Here is a tiny trained network, its code and every weight. The questions are about switching its units off for an input and a class, where a switched-off unit gives its printed mean instead of its output.

import numpy as np


def w(rows, s, z=0):
    codes = np.array(rows[::2]) - 128.0
    scale = np.full(codes.shape[1], s)
    scale[-1] = z or s
    return codes * scale


def f(y):
    return np.maximum(y, 0)


def log_softmax(a):
    a = a - a.max(-1, keepdims=True)
    return a - np.log(np.exp(a).sum(-1, keepdims=True))


def net(x, mask):
    res = np.array(x, float).reshape(1, 5) / 4 @ E
    y = f(res @ A[0][:, :-1].T + A[0][:, -1])
    res = res + np.where(mask, y, B[0][:, -1]) @ B[0][:, :-1]
    return log_softmax(res[-1] @ U[:, :-1].T + U[:, -1])


A, B = {}, {}
E = w([
[95,151,250,107,191,143,112],'x0',
[254,57,166,85,180,30,132],'x1',
[5,107,78,85,171,105,210],'x2',
[103,159,133,65,29,55,80],'x3',
[137,190,162,204,113,57,209],'x4',
],0.0091)
A[0] = w([
[189,139,112,131,116,131,110,105],'neuron 1',
[110,127,168,121,138,131,114,153],'neuron 2',
[93,125,143,173,125,161,125,95],'neuron 3',
[142,161,141,152,144,132,89,145],'neuron 4',
[138,75,57,125,109,136,129,114],'neuron 5',
[121,139,157,58,89,97,128,176],'neuron 6',
[148,98,105,156,154,129,139,84],'neuron 7',
[154,92,126,73,137,109,198,56],'neuron 8',
[114,130,137,177,115,83,135,51],'neuron 9',
[130,126,131,122,99,71,104,98],'neuron 10',
[79,147,86,117,118,151,137,124],'neuron 11',
[56,62,98,122,146,124,112,81],'neuron 12',
[154,128,152,154,162,204,177,87],'neuron 13',
[181,154,110,128,122,189,74,57],'neuron 14',
[81,157,128,162,102,167,146,12],'neuron 15',
[156,108,102,139,200,167,142,77],'neuron 16',
[88,124,163,86,182,124,114,148],'neuron 17',
[117,180,133,169,129,89,171,90],'neuron 18',
[135,120,54,140,97,113,120,91],'neuron 19',
[161,68,145,101,138,94,132,40],'neuron 20',
[133,151,149,184,103,95,159,107],'neuron 21',
[145,80,165,103,154,91,154,132],'neuron 22',
[101,133,127,171,90,175,108,68],'neuron 23',
[92,177,103,75,91,152,129,97],'neuron 24',
[180,161,151,137,96,167,109,117],'neuron 25',
[116,149,170,119,143,134,95,186],'neuron 26',
[117,108,120,100,149,157,74,78],'neuron 27',
[91,114,87,129,149,76,146,161],'neuron 28',
[165,102,144,79,172,99,128,106],'neuron 29',
[138,153,82,88,110,97,136,193],'neuron 30',
[174,102,102,104,137,94,164,82],'neuron 31',
[139,120,91,2,151,199,67,85],'neuron 32',
[110,145,114,148,102,183,136,2],'neuron 33',
[129,121,91,124,179,135,171,108],'neuron 34',
[152,92,75,184,90,129,143,186],'neuron 35',
[143,145,138,150,108,115,171,56],'neuron 36',
],0.015,0.0027)
B[0] = w([
[145,132,149,148,103,181,201,186],'neuron 1',
[85,191,155,185,118,207,131,171],'neuron 2',
[140,112,69,172,126,196,97,174],'neuron 3',
[97,123,192,112,108,150,167,172],'neuron 4',
[77,207,165,132,241,140,154,196],'neuron 5',
[73,39,141,212,102,114,62,194],'neuron 6',
[70,99,58,211,92,59,88,172],'neuron 7',
[254,121,92,133,42,175,136,193],'neuron 8',
[166,133,130,112,179,67,73,163],'neuron 9',
[116,97,152,148,103,101,98,175],'neuron 10',
[164,131,135,153,97,158,147,195],'neuron 11',
[223,79,163,100,157,148,187,196],'neuron 12',
[109,86,136,178,127,64,112,203],'neuron 13',
[184,89,201,71,160,137,158,198],'neuron 14',
[183,114,60,115,37,120,113,189],'neuron 15',
[92,71,166,160,108,77,53,201],'neuron 16',
[104,207,170,151,151,164,208,202],'neuron 17',
[186,129,130,107,207,76,141,195],'neuron 18',
[55,204,149,189,160,138,132,190],'neuron 19',
[192,186,90,174,87,151,140,199],'neuron 20',
[196,178,135,79,216,10,151,189],'neuron 21',
[147,173,124,155,53,154,120,209],'neuron 22',
[216,129,94,162,73,152,127,184],'neuron 23',
[187,84,120,195,121,109,158,193],'neuron 24',
[130,100,217,74,126,175,193,197],'neuron 25',
[81,189,202,189,156,156,145,186],'neuron 26',
[173,162,89,158,227,58,110,185],'neuron 27',
[151,139,230,80,140,196,188,195],'neuron 28',
[167,162,73,188,94,173,145,211],'neuron 29',
[85,96,185,189,119,128,143,181],'neuron 30',
[162,156,90,152,105,219,81,198],'neuron 31',
[176,147,116,115,212,18,111,248],'neuron 32',
[211,135,59,145,69,148,79,173],'neuron 33',
[117,61,190,151,105,118,146,192],'neuron 34',
[21,158,209,160,192,176,209,206],'neuron 35',
[156,141,84,62,178,53,46,166],'neuron 36',
],0.0065,0.013)
U = w([
[58,150,142,185,166,150,154,183],'0',
[181,60,46,140,66,149,106,2],'1',
[165,102,78,78,218,53,120,102],'2',
[131,66,160,93,133,156,203,215],'3',
[44,1,116,239,100,65,54,178],'4',
[80,126,111,76,146,162,127,130],'5',
],0.0097,0.0028)

Each question gives the input, the list of numbers given to net, and the class t.
The units are the neurons (one row each of A and B). Each row of codes is followed by its name. A weight is (code - 128) times the scale printed after its matrix; where a second scale follows, it is the last column's (A, B and U).
mask holds one flag per neuron, in row order. A switched-off neuron (its flag False) gives its mean, the last column of its row in B, instead of its output. The means were averaged over made-up inputs and are rounded, as every weight is.
A unit's drop is (log p(t) with every unit on - log p(t) with that unit switched off) / (log p(t) with every unit on - log p(t) with every unit switched off).
The circuit of an input: a set's keep is (log p(t) with only the set's units on - log p(t) with every unit switched off) / (log p(t) with every unit on - log p(t) with every unit switched off). Starting from the 12 units with the biggest drops (on a tie, the unit counted first), units are removed one at a time, each time the one whose removal leaves the highest keep (on an exact tie, the one counted first), for as long as the keep stays at least 0.8.
units of the circuit, in order: the units of the circuit, biggest drop first
unit that matters most: the unit with the biggest drop
top k neurons: the k neurons with the biggest drops, biggest first
drop when u is switched off: that unit's drop, to one decimal
input [-1,6,-4,-7,2], class 4: top 3 neurons	(neuron 16; neuron 7; neuron 13)
input [6,-7,7,6,3], class 1: unit that matters most	neuron 15
input [-2,1,-3,7,6], class 4: top 2 neurons	(neuron 6; neuron 32)
input [5,5,-1,-1,-8], class 2: top 2 neurons	(neuron 32; neuron 27)
input [-5,2,-5,-5,6], class 2: top 2 neurons	(neuron 21; neuron 36)
input [8,7,-1,1,5], class 0: top 2 neurons	(neuron 26; neuron 17)
input [-5,-5,7,-3,2], class 3: units of the circuit, in order	(neuron 12; neuron 28)
input [-7,7,-5,5,3], class 0: units of the circuit, in order	(neuron 35; neuron 19)
input [-4,3,-5,3,-3], class 3: top 3 neurons	(neuron 14; neuron 25; neuron 1)
input [-8,6,-6,-8,-3], class 0: top 2 neurons	(neuron 35; neuron 5)
input [-7,7,6,-3,5], class 0: top 4 neurons	(neuron 35; neuron 5; neuron 19; neuron 7)
input [-4,6,-4,-3,6], class 1: top 4 neurons	(neuron 32; neuron 31; neuron 5; neuron 8)
input [-3,-4,0,-1,1], class 1: units of the circuit, in order	(neuron 15; neuron 33)
input [5,-5,1,7,-1], class 4: unit that matters most	neuron 6
input [-7,6,5,3,-4], class 0: top 2 neurons	(neuron 5; neuron 19)
input [5,6,-5,-6,-3], class 1: top 4 neurons	(neuron 35; neuron 29; neuron 5; neuron 20)
input [6,4,-3,7,2], class 4: top 2 neurons	(neuron 6; neuron 10)
input [-8,-8,-5,-1,-4], class 0: top 3 neurons	(neuron 35; neuron 5; neuron 19)
input [-3,-6,-2,2,6], class 1: top 3 neurons	(neuron 15; neuron 32; neuron 23)
input [6,-3,7,0,1], class 3: units of the circuit, in order	(neuron 12; neuron 19)
input [-4,3,-4,1,-7], class 2: unit that matters most	neuron 32
input [6,-4,0,5,8], class 2: drop when neuron 21 is switched off	0.2
input [4,-6,7,-1,-5], class 3: drop when neuron 20 is switched off	0.1
input [5,-3,6,0,-5], class 3: drop when neuron 13 is switched off	0.1
input [-6,6,-3,2,2], class 0: drop when neuron 7 is switched off	0.0
